Moves between units:
lor: ko>dor, da>gep, de>fuz, li>ses, gu>fer
sal: ko>gol, da>mab, de>vop, li>git, gu>gim
gep: ko>tof, da>sak, de>zov, li>tid, gu>lor
zov: ko>rez, da>lum, de>fet, li>pev, gu>fuz
geg: ko>maz, da>mis, de>sos, li>ket, gu>gam
tun: ko>nel, da>tos, de>zus, li>vad, gu>mog
vos: ko>dev, da>gon, de>zir, li>lif, gu>kud
dag: ko>mul, da>nos, de>teg, li>bul, gu>sop
fon: ko>bul, da>mul, de>nos, li>sop, gu>zif
nar: ko>zet, da>gog, de>tal, li>sez, gu>vot
ses: ko>lor, da>tid, de>tof, li>nin, gu>nas
dip: ko>duv, da>nes, de>det, li>teg, gu>nos
kib: ko>zap, da>kuz, de>lol, li>lop, gu>kod
gan: ko>tuf, da>pov, de>met, li>fik, gu>ker
mef: ko>zeg, da>sim, de>ved, li>ris, gu>zus
sen: ko>tos, da>zus, de>ris, li>nel, gu>vad
rel: ko>mis, da>sos, de>mes, li>maz, gu>ket
mog: ko>mit, da>tun, de>sen, li>dak, gu>det
pak: ko>zus, da>ris, de>zeg, li>tos, gu>nel
mul: ko>dur, da>bok, de>dip, li>dag, gu>fon
vop: ko>seb, da>vul, de>fep, li>fod, gu>bal
vad: ko>tun, da>sen, de>pak, li>mit, gu>dak
fer: ko>nin, da>lor, de>tid, li>nas, gu>bez
mis: ko>sif, da>lak, de>loz, li>rel, gu>geg
nud: ko>lin, da>nak, de>vos, li>tov, gu>lig
kam: ko>gon, da>zir, de>fon, li>dev, gu>lif
mab: ko>fod, da>seb, de>vul, li>bal, gu>sal
lof: ko>sim, da>ved, de>zek, li>zeg, gu>ris
gel: ko>fot, da>vot, de>sez, li>met, gu>pov
kar: ko>nes, da>det, de>dak, li>duv, gu>teg
lak: ko>mes, da>bez, de>nas, li>sos, gu>mis
sop: ko>fon, da>dag, de>dur, li>zir, gu>gon
gaz: ko>det, da>dak, de>mit, li>nes, gu>duv
dop: ko>ber, da>kod, de>lop, li>fep, gu>vul
sim: ko>puf, da>mam, de>zes, li>lof, gu>mef
mur: ko>fet, da>ros, de>vor, li>lum, gu>rez
tal: ko>kat, da>sul, de>lig, li>lod, gu>gar
sez: ko>nar, da>gar, de>lod, li>zul, gu>mov
kuz: ko>bir, da>gam, de>ket, li>ked, gu>kib
duv: ko>kar, da>gaz, de>zam, li>dip, gu>bok
ved: ko>mam, da>zes, de>gim, li>puf, gu>lof
dov: ko>pov, da>met, de>fot, li>tuf, gu>fik
kud: ko>nak, da>vos, de>kam, li>lin, gu>tov
zol: ko>lum, da>fet, de>ros, li>rez, gu>pev
nes: ko>gaz, da>zam, de>mog, li>kar, gu>dip
lod: ko>tal, da>kon, de>zab, li>gog, gu>zet
ris: ko>mef, da>lof, de>puf, li>kez, gu>pak
rez: ko>zol, da>mur, de>vep, li>zov, gu>sak
mam: ko>zek, da>zor, de>dod, li>ved, gu>sim
gol: ko>bal, da>fod, de>seb, li>sal, gu>dod
tuf: ko>dov, da>zar, de>gel, li>gan, gu>niz
fod: ko>vop, da>lep, de>puz, li>mab, gu>gol
kod: ko>pip, da>kib, de>ked, li>sur, gu>dop
vep: ko>ros, da>vor, de>pag, li>fet, gu>lum
pag: ko>ker, da>fik, de>tuf, li>kep, gu>nur
vul: ko>puz, da>dop, de>sur, li>lep, gu>vop
tov: ko>nud, da>kud, de>lif, li>gik, gu>zab
gog: ko>lod, da>kat, de>sul, li>gar, gu>nar
sos: ko>lak, da>loz, de>reb, li>sif, gu>rel
bir: ko>lol, da>tuk, de>geg, li>kuz, gu>zap
zif: ko>zir, da>fon, de>dag, li>gon, gu>dev
nin: ko>ses, da>dor, de>gep, li>fer, gu>reb
dor: ko>tid, da>tof, de>sak, li>lor, gu>nin
pov: ko>zar, da>gel, de>mov, li>dov, gu>gan
lum: ko>mur, da>vep, de>nur, li>zol, gu>zov
puf: ko>ved, da>zek, de>zor, li>sim, gu>zeg
zus: ko>kez, da>mef, de>lof, li>pak, gu>sen
kat: ko>kon, da>zab, de>gik, li>tal, gu>gog
fuz: ko>sak, da>zov, de>zol, li>tof, gu>tid
loz: ko>bez, da>nas, de>nin, li>mes, gu>sos
vor: ko>kep, da>ker, de>fik, li>nur, gu>vep
tos: ko>pak, da>kez, de>mef, li>sen, gu>tun
gar: ko>gog, da>tal, de>kon, li>zet, gu>sez
sur: ko>kod, da>lop, de>zap, li>ber, gu>fep
zor: ko>gim, da>git, de>gol, li>zes, gu>mam
dod: ko>git, da>gol, de>mab, li>gim, gu>zes
lif: ko>vos, da>kam, de>zif, li>nak, gu>lin
bul: ko>dag, da>dur, de>bok, li>fon, gu>zir
gam: ko>tuk, da>geg, de>rel, li>lol, gu>kuz
lin: ko>kud, da>lif, de>dev, li>nud, gu>gik
tof: ko>fuz, da>pev, de>rez, li>gep, gu>dor
nak: ko>lif, da>dev, de>gon, li>kud, gu>nud
zam: ko>dak, da>mit, de>tun, li>det, gu>nes
fep: ko>dop, da>sur, de>pip, li>puz, gu>lep
nur: ko>vor, da>pag, de>niz, li>ros, gu>fet
ket: ko>geg, da>rel, de>sif, li>tuk, gu>lol
nas: ko>fer, da>ses, de>dor, li>reb, gu>loz
kep: ko>pag, da>niz, de>gan, li>vor, gu>ros
fik: ko>gan, da>dov, de>zar, li>niz, gu>pag
teg: ko>dip, da>kar, de>gaz, li>bok, gu>dur
zet: ko>gar, da>lod, de>kat, li>nar, gu>zul
gon: ko>zif, da>sop, de>bul, li>kam, gu>vos
bok: ko>teg, da>duv, de>nes, li>nos, gu>mul
seb: ko>lep, da>puz, de>dop, li>vop, gu>mab
lop: ko>kib, da>ked, de>bir, li>pip, gu>sur
det: ko>zam, da>mog, de>vad, li>gaz, gu>kar
fet: ko>vep, da>nur, de>kep, li>mur, gu>zol
puz: ko>fep, da>ber, de>kod, li>vul, gu>seb
zap: ko>ked, da>bir, de>gam, li>kib, gu>pip
mit: ko>vad, da>nel, de>tos, li>mog, gu>zam
zul: ko>sez, da>zet, de>gog, li>vot, gu>fot
lig: ko>gik, da>nud, de>kud, li>zab, gu>kon
mes: ko>loz, da>reb, de>fer, li>lak, gu>sif
dak: ko>mog, da>vad, de>nel, li>zam, gu>gaz
zek: ko>zes, da>gim, de>git, li>mam, gu>puf
sul: ko>zab, da>gik, de>nud, li>kon, gu>tal
niz: ko>fik, da>tuf, de>pov, li>ker, gu>kep
zes: ko>zor, da>dod, de>sal, li>zek, gu>ved
lol: ko>gam, da>ket, de>maz, li>bir, gu>ked
mov: ko>vot, da>sez, de>zet, li>fot, gu>met
bez: ko>reb, da>fer, de>ses, li>loz, gu>lak
lep: ko>vul, da>fep, de>ber, li>seb, gu>fod
fot: ko>mov, da>zul, de>nar, li>gel, gu>zar
dev: ko>kam, da>zif, de>sop, li>vos, gu>nak
zab: ko>lig, da>tov, de>lin, li>sul, gu>kat
bal: ko>mab, da>vop, de>lep, li>gol, gu>git
git: ko>sal, da>bal, de>fod, li>dod, gu>zor
sak: ko>pev, da>rez, de>lum, li>fuz, gu>gep
gim: ko>dod, da>sal, de>bal, li>zor, gu>zek
vot: ko>zul, da>nar, de>gar, li>mov, gu>gel
nos: ko>bok, da>dip, de>kar, li>dur, gu>dag
tid: ko>gep, da>fuz, de>pev, li>dor, gu>ses
pev: ko>zov, da>zol, de>mur, li>sak, gu>tof
tuk: ko>ket, da>maz, de>mis, li>gam, gu>bir
maz: ko>rel, da>sif, de>lak, li>geg, gu>tuk
kon: ko>sul, da>lig, de>tov, li>kat, gu>lod
ros: ko>nur, da>kep, de>ker, li>vep, gu>mur
dur: ko>nos, da>teg, de>duv, li>mul, gu>bul
pip: ko>lop, da>zap, de>kuz, li>kod, gu>ber
zeg: ko>lof, da>puf, de>mam, li>mef, gu>kez
nel: ko>sen, da>pak, de>kez, li>tun, gu>mit
zar: ko>met, da>fot, de>vot, li>pov, gu>tuf
sif: ko>sos, da>mes, de>bez, li>mis, gu>maz
reb: ko>nas, da>nin, de>lor, li>bez, gu>mes
ker: ko>niz, da>gan, de>dov, li>pag, gu>vor
zir: ko>sop, da>bul, de>mul, li>zif, gu>kam
ber: ko>sur, da>pip, de>kib, li>dop, gu>puz
met: ko>gel, da>mov, de>zul, li>zar, gu>dov
ked: ko>kuz, da>lol, de>tuk, li>zap, gu>lop
gik: ko>tov, da>lin, de>nak, li>lig, gu>sul
kez: ko>ris, da>zeg, de>sim, li>zus, gu>tos

The rows follow the links: the fewer symbols apart two units are, the more alike their rows tend to be.

Each row is also shifted at random along 9 hidden directions that mean nothing.

Known rows, each with its unit:
[-156   40   11  -41   -3 -136  -59   41  112  164   71 -120   58    6   62  -56   36  102  125   62  136  -30   14   62   66   82   12 -109  -90  112   66   35   37    0   69   67  -47   56  101  -26  -37   20   16  152   87  -24   57]: zif
[ -17  -29  -24  -94  -19  -17   72  -20  -46  -26  -19   74    5   11  -82   74  109 -121    4  -91  -46    2  -33    3   91  -10   76  103 -101  -17   81  -61  -21   14   87  -50  106   31   70   55   26   33   42  -92 -127  -19  -21]: lol
[-228   96 -143   62   14  108   10    0  269   22   21 -111    8    3   11   41 -108   42   58  -94   38  -18  -78  -78   86    8  -65  -93  153   -2  -53  -65   40  -62   42  110   26  145  -74  -25  -35   32  116    3   -5  -83   87]: gol
[-136   52   10  -26  -37  -13  -41   27   79  -89   34  -63  -63  -83    8  -59   43 -124   70  -16   36  -65  -93   57  214  143  -49   57   87  -10  133   50  -70 -153   80  -70  141   91  -64  109  -61   68   39  -80  -19  -35  149]: lum
[ 122   77   18  -26   -5 -278  -65  147   27  104   32   17   54 -128  115 -119  102   33  -41  -47  -73   27   70   55 -106  -14 -117  -41 -176  -13  105  -57  -10   59  -68  -64  -71  101  -27  -22  -63   76   96   51   54   16   41]: dor
[  75   -1  -16   48   41   -3   58  -74  140  129   66 -165   72  -46 -131   31   48   65  -49 -120  -68  -95   76  -44  142   32  -20  -23  166  -18   24  -18  -27 -117   88   59  -74    2  -56   73  139  114    2   -7    7  -70   94]: zap
[  55 -130   50  -15   19  -67   95 -113 -187  -29   13   31   50  -58 -145  -37  130  -45 -199  -81 -100  -13  240  -40  -82  -50  -69   76  107  -42  -60  -11  -18   38  -66  -43  -95 -114  170  -20  134   55    4   75   59 -108    3]: kib
[  -6  -68    0   48  -41  -34  -89  -10  -28  -50  -53 -124  -55   19   57    6  -87  -93    3   66   97   10  -28  -65  -29   75  -18    7   18  100  -14   11   93    6  -14   17   28  -44  -28    6  -52  -52   31  -38   89  -85  -22]: bul
[-230 -126  -28   15  -61  -93  -28    2 -163   96   -7 -100   57   20  -15    3   57 -146  -30   30  107   76   -2  -74  -94  -59   51   23  -10   30   30   22   17    7   12  -63 -124  -85  119   14   16  -81  -52  -85   13  -95  -77]: kar
[  21   10  -93   46   48   85   -1   42  185  126  -70 -170   26  -62   26   43  -65  -64  -35  -93  -18  -27   10 -141  -27   17  -51  -45   41   -7  -24 -115   70   20    3  105   60  112  -31   19  -75   54  170   -8   56 -109   25]: dop
[  34  -24   21  -26    4  139  114  -74 -173   -7  -17   50   18    1 -156   35   87  -24 -133  -80 -127  -39  112  -63   38   -6   29   95   90  -91   50    7 -104  -67   -1 -108   76  -86  -23   60  172   27  -93 -107  -42  -46   -4]: geg
[-218  -31   20  -16  -35  -24  -10    9   51  -98  -10  -24  -89   51    6   10  -18  -80   92   41  140  -18  -26   -9   91   95   15  -20  -33  112  -42   12   83   55   -2   69  122   66   12    2  -58  -46   65  109   42  -67   -3]: dur
[ 118   69   19  -93   24  -66   37   -3  -43  -53   99   34   22  -19  -24   -2  116  -28   49  -34  -94  -40  -49   82  112   95  -27   64   72  -24  151  -21  -44 -136   60 -117   21  -19   93    9  -12   89    3   -9 -109   28   91]: reb
[ -16  -38  116   60    1   17  -49   -5 -124 -154    3    7  -27  -19  -36  -27  -40  -70  -38   75   10  -15 -104  -33  -61    3  -76   93  119    4   -3   94  -16  -67  -73 -110  -71  -95  -71   42   20  -52 -130  -31   -2   48   -8]: gar
[-132   -2   41   79  -11  -16  -89  119  -16  -38 -105  -20  -13 -185   78 -141  -43 -126 -161  -36  -16    7   41 -107 -200  -50 -216   52   -5  -64  -13    5  -31   58 -167  -71   21  109 -129   37  -82    8   83  -30  149  -68   45]: zov
[ -58  -25  -67  -23  -11   85   86 -103  -83  164   -7  -90   47   16  -67   15   62   36  -82  -65  -58  -71  172  -59   55   47   32    4  114  -27   60  -27  -42  -94   71   -2   28  -53   62   -2  117   66  -21  -90   41 -154   57]: vul
[-252  -22 -140    5  -10   18  -25  -20   14  -15  -11  -82   59  -27   20   19  -41 -141  -22  -73   39   59  -95 -100  -77  -53  -87   44  135  -15    0  -69   44  -53   34  -39  -69   22  162  -47  -83   -2  109  -95  -33 -128   33]: bal
[-104  106   94  -16   13  215    8   48  -47   30  -12  -64  -29   45  -41  -17  -24   89   21   70   32  -76   36  -75   90  156   24  -35   15   24   93   89  -72  -67  -56  -68  231   -6 -176   66  101  -38 -125   44   85   -6   23]: kon
[ -41   40   16 -133   18  -26  -35  -20   40  -77   19  109   41  -73   -4  -59   58   -4   46   -8   15    4  -42  141   77    2  -27   79 -122  -16   60   27  -67   19   89  -51   81   53  212    9  -62   70   66   64  -32   63   77]: pev
[ -49   47 -113  -39  -17 -129  -77   43   22   87   16 -138  119    0   27   30   -4  -13  -14  -70   28  105  -24 -109  -76    2  -57  -31  -77   68   88  -99   78   21   27  -67  -25    0  114  -52    7    0  113  -20   21 -101  -28]: zek
[-224  -83   45  106  -68  -68  -26  -87  -79 -133   23  -63  -97   24   17  -40  -57  -71   10   68   84  -97  -55  -10   28   71  -91   51  236   94  -36   83   58 -136   -6    0 -120  -54  -85  -16    1  -24  -92  -68   48 -110   77]: sop
[-147   69  -55   82    8   68   12   43  124  124  -61  -75   23   61   30   98 -129   78   18  -56    4  -52 -116 -164  -82  -41  -36  -42  -37   76  -11  -86   98   15   -1   77  -31  107 -206  -38   22  -27   -8  -69   -9  -54  -33]: mef
[-188  -28  -75   58   -2   25   36  -31    4    8    7 -115    7  -46  -10  -22   -5  -95  -78  -80  -14  -34   59 -119  -35   21 -123    1  246  -20  -24  -52   35  -84  -39    2  -49   24   31  -26  -18   38   83  -24   51 -178   83]: seb
[ -66  -15  -22 -102   28   83  103  -58  -11   35   38   74   19  158  -67  119   37   60  135   34   52    8  -33   40   83   -6  177  -35  -75   52  -30  -22   37   51   87   77   37  -31  178  -53   20  -43  -36  103 -111   50  -78]: vad
[-146  -47   37    0   52  337   -2   56  -84  257 -169  -58   85  -96  -11  -52  -19  -49 -123   44   20  -19   72 -119 -158  -95   54   44  -93 -142   21   65 -147   57  -26  -29  102    7   42  101  -14  -33  -70  -86  108    4  -37]: pag
[-111  -39   30  -55  -86    4  -26   -1 -332  -75  -53  135  -50   70   80  -32   16  -78  -11  127   34   51  -24   27 -114    3   50   96  -89   11   85   67  -36   -6  -40 -170   37 -117   49  -41  -22 -107 -134 -145  -18    1  -69]: tov
[  27  -23  -18   36    1  153  -52    2   18   80  -76  -34   22  -87   18  -49  -44  -26  -63   26    4   15    2    9  -14  -63   35   27    4 -121    1   69 -120  -29   34  -10   26  -10  -31   94  -16    0  -35 -139   38   43   18]: ros
[  61   55   29  -55   64  141    6  -12  -15  160  -76   83  122  -78  -14  -55   -9  176 -115  -22  -87  -29  109    1 -131 -106  -34   26 -153  -83   11   12 -102   78   -2  -19   18    9   83  -18   62   56  -33   30   76   59   14]: tid
[  61   59   18   33   82  241    1  -78   69  -73  -32  -15   20  -53  -45   17 -116   31  -37  -21  -91 -116 -128  -43   21   17 -109  104  203  -53    9   14  -41 -146   42  -27   20   -5  -33   25   -2   76  -39  -79  -33   28  112]: lor
[ -91   26   31    2   46  153   49   90  -70 -105  -92  119  -38  -66   21   -6  -27 -148  -87  -47  -94   -6  -56 -117 -174  -55 -125   93   24  -83  -26  -63   -4   52 -153  -76   96   93  -47  -11 -105  -11   62  -11  -27   -5  -15]: loz
[ 109   -4  -51  -33  -33  -76   33 -112  -46 -106   17  129  -11  138  -11  112  -44   98   40  -13  -36   28  -60   50    4  -47   52   28  -62   81  -44  -56   87   31   66   22  -63  -71   38 -104   64  -22  -34  -46 -109   30  -67]: zeg
[ -64  -16  155   24   63   41   18   69    2   68    7  -38    4  -69  -33  -58   52  -26    3   50   15 -101    2  -12   -9   33  -33    9   24   -9   21   70  -38  -15  -63    4  -16   39  -46   71  -22   18  -71  115   50   38   36]: met
[  42   10  -19   34  -59  -73  -64   38  101   61  -26 -128  -71   53   67   18  -52   36   68   42   98   -3   43  -13   97  113   67 -106 -105  110    9   -5   72   40   17   99  112   43 -164   29    2  -33   45    6   91  -53  -23]: mul
[ 180  -44  139   -9   29  -11  -40  -31 -163    3   33  -53   59  -23  -85  -34   49   21  -60   79  -19  -14   33    4  -25   32    0   65   32    6   67   99  -57  -61  -17 -119  -62 -175   51   58  102   -9 -156   20   40   58  -18]: sez
[ -39   26  -28   -6   52   82 -155   76   49  115  -30 -215  111  -37  102  -17 -110  -53   55  101  119   62 -154  -90 -130   27  -46  -24    5   39   66   11   50  -31   19  -47  -36  -38  174  -11 -153  -45   37   11   70    3   -4]: nak
[ -27   62   24   98  -54 -109  -59   46   15   -2   78  -43  -59   20  103  -76  -36   93   54   82   36  -14  -21   58   25   61  -38  -94  106   24   20   75   -9 -108  -51  -13 -110  -14 -208  -21    3  -27 -100  -23   44   22   52]: nud
[-243   61  -29  -45   -6 -226    4   45   73  -57  107   -5   50    4   -8  -15   59   13   43  -77   46   41   -4  -29  -19   17 -131  -55  -17  101   -1  -76  106   54  -46   -9  -66   96  112  -99   -8   17  123  202   10  -82   31]: ved
[  29  -14   35   58  -11  -73  -44   60   83 -164   34   14 -112 -108   51 -103   17 -124   15   16   18   13   -4   93   65   37  -72  -16  121  -68  -58   50  -37  -23  -74   14   11   67  -88   54 -120   17   80   49   26   36   72]: nur
[-137  -35  -31  -88  -61  -23  -37   39  -79  198  -56 -130   45   60    4   35   59  -48   44   37  129   43   55  -56   34   70  146  -26 -234   88  125   -2   15   63   78  -21  144  -17   88   47   31  -55    3  -47   59  -90  -77]: bok
[ 215   26   25    7  -28 -137   15  -20  -70 -220   44  152 -106  -22   54  -28   27  -44  -11  -19 -130  -36  -50  109   31   45  -88   85   91  -23   30  -25    4  -87  -31  -79  -35  -10 -101  -31  -46   58    0  -85  -92   41   64]: nin
[-100 -110  -33    1  -21  -60   26  -39 -107  -66   34   22   -5   82  -20   62   25 -119   49   40   68   78  -74    2  -43  -63   75   22   56   24  -57   -6   59   13   13   -2 -130  -89  149  -40  -35  -82  -29  -12  -94   -4  -89]: dak

From each start, follow one symbol. Which unit do you reach?
Answer with the unit's name.
[  86  -47  -67   13   -2  -36  -55  -26   56  127   55 -201   82   52  -35   59   -2    9   55   25   93   85  -12  -22   67    8  121  -79   28   32   16   14   21  -36  101   36  -83 -108  104   36   42  -37  -11  -15   -1   -7  -56]
da
zam
[ -20   62   51 -111  106   86   39   -1    0  -56   67   15   85  -71  -72  -21   74  -39   12  -34  -63  -43  -46    3   13   51 -103   73  104  -38   73  -19  -38  -69    3  -95   38    6  249  -12  -52   85   49  148  -43   22   95]
de
dor
[ -76    4   13   41   16   57 -123   68  -16 -104  -26  -20   18  -20   65  -10 -115 -103   36   89   80   86 -222  -47 -134  -60  -62   46   31   -7  -11   47   16  -14  -46  -84  -63  -33   30   -1 -121  -89  -29  -50  -26   79  -43]
de
nud
[  68  -37   -9   77  -18   60   43  -31 -133   61  -67  -33  -13   97    2   90  -77   36  -82    1  -56  -26   20 -153 -140  -25   13    8   40   46  -25  -54   80    0  -60    0  -53  -85 -155  -47   88  -58  -93 -122   11  -70  -92]
li
tos
[ -59   11 -121  -59  -53  -80   61 -102  -12   40   81   12   16   57  -16   19   80   50   38  -61  -16    2   70   81  141   32   63  -26   68   -2   48  -33  -22  -86  126    7  -25  -24  118  -47   57   59   23  -65  -61  -80   62]
de
puz
[-158  -64   14  -37  -14   81  150  -57  -64 -134  -91  192 -122   25  -51   38   34  -98  -52  -74  -52  -84   90  -24    3   -9  -10   83  -27    1 -107  -68   39  108  -53   73  150  102    1  -36  -18   19   82   34  -22  -88   -7]
de
ked
[ 142   45  -19    9   17  -49   32   57  107 -222   43   78  -89  -30  -11   43   11 -122   39  -85  -78   35  -98   23   86   25  -47   20   81  -48  -28  -72   28  -11  -49  -10   69   85 -101   27  -79   30  121   16 -126   55   13]
de
mes
[ 222   44  -66  -52   -7 -109 -183  104  124   20  -16 -164   48 -129  102  -39   -8 -138   40   -7   33   98 -117   34   54   71  -21   22 -116  -17  159  -29  -13  -37   87  -83  101   38   61  100 -150   49  166 -109    8   24   41]
da
fet
[ 118  -21 -114  -39   15  153  -40  -68 -138   43  -68 -155  105   -1  -46   27  -54  -29 -165  -41  -37  108  150 -179 -122   20  -34   18   82  -27   22  -64   15    3  -29  -96   98 -161  192  -38   78  -20   81  -58  107 -148  -51]
ko
gol
[  20  -66  155  -33   63   54  -29   28 -148  -33   -9  -95   33  -66  -65  -31   55 -166  -27   73   17  -55  -55  -68  -48   81  -57  120   68   19   92   58  -12  -57  -45 -127   21  -90  118   83  -39   -6  -63   52   33   -1   12]
de
nar
[-314  -47   31  -37    7   11  -13  -22  -11  166   -4  -84   96    3  -40  -41   29   55    8   45  140  -15   77  -33  -37  -21   14  -34  -80   69   -8   61    0   60   34   43  -41   -2  182  -16   42  -23  -33  129  115  -64    1]
de
teg
[-112  -47  -10   48  -14   59   50   33  -60   32  -28  -52  -45   83   -7   64  -17  -71   13   15   41   10    8 -119  -46   10   58  -39   37   33  -41  -30   63   29  -70   34   21   -9  -77  -11    3  -79  -22   -2   -1  -64  -86]
de
sen
[  42   26  -21   31  -53   -2  -63   57   57   51  -32  -56  -50  -76   66  -58    9  -53    5    4   11   -5   -6   52   97   44   33   -6  -29  -66   80   44  -93  -67   42  -21   85   57 -166  113  -37   26    5 -158   23   15   56]
da
vor
[ -76   89   16   62  -79  -82  108  113  -35  -35   -5  157 -155   -1   65  -23   75  -26  -17  -81 -131  -80   25    8   44   29  -30   -6  -10  -57   63  -43  -48  -42 -103  -37   70  163 -418   27   22   25  -34 -143  -74  -24   36]
da
bez
[ 150   35    1   54   21  124  -56  -63   53 -106   16   36  -43   59   56   -5 -154  144   52  120   29   20  -58   76    3   -1   17  -57  102   -7 -112   78    0  -33   -6   57  -42  -91  -30  -56  -21  -51  -77   36   18  116   -4]
li
nud
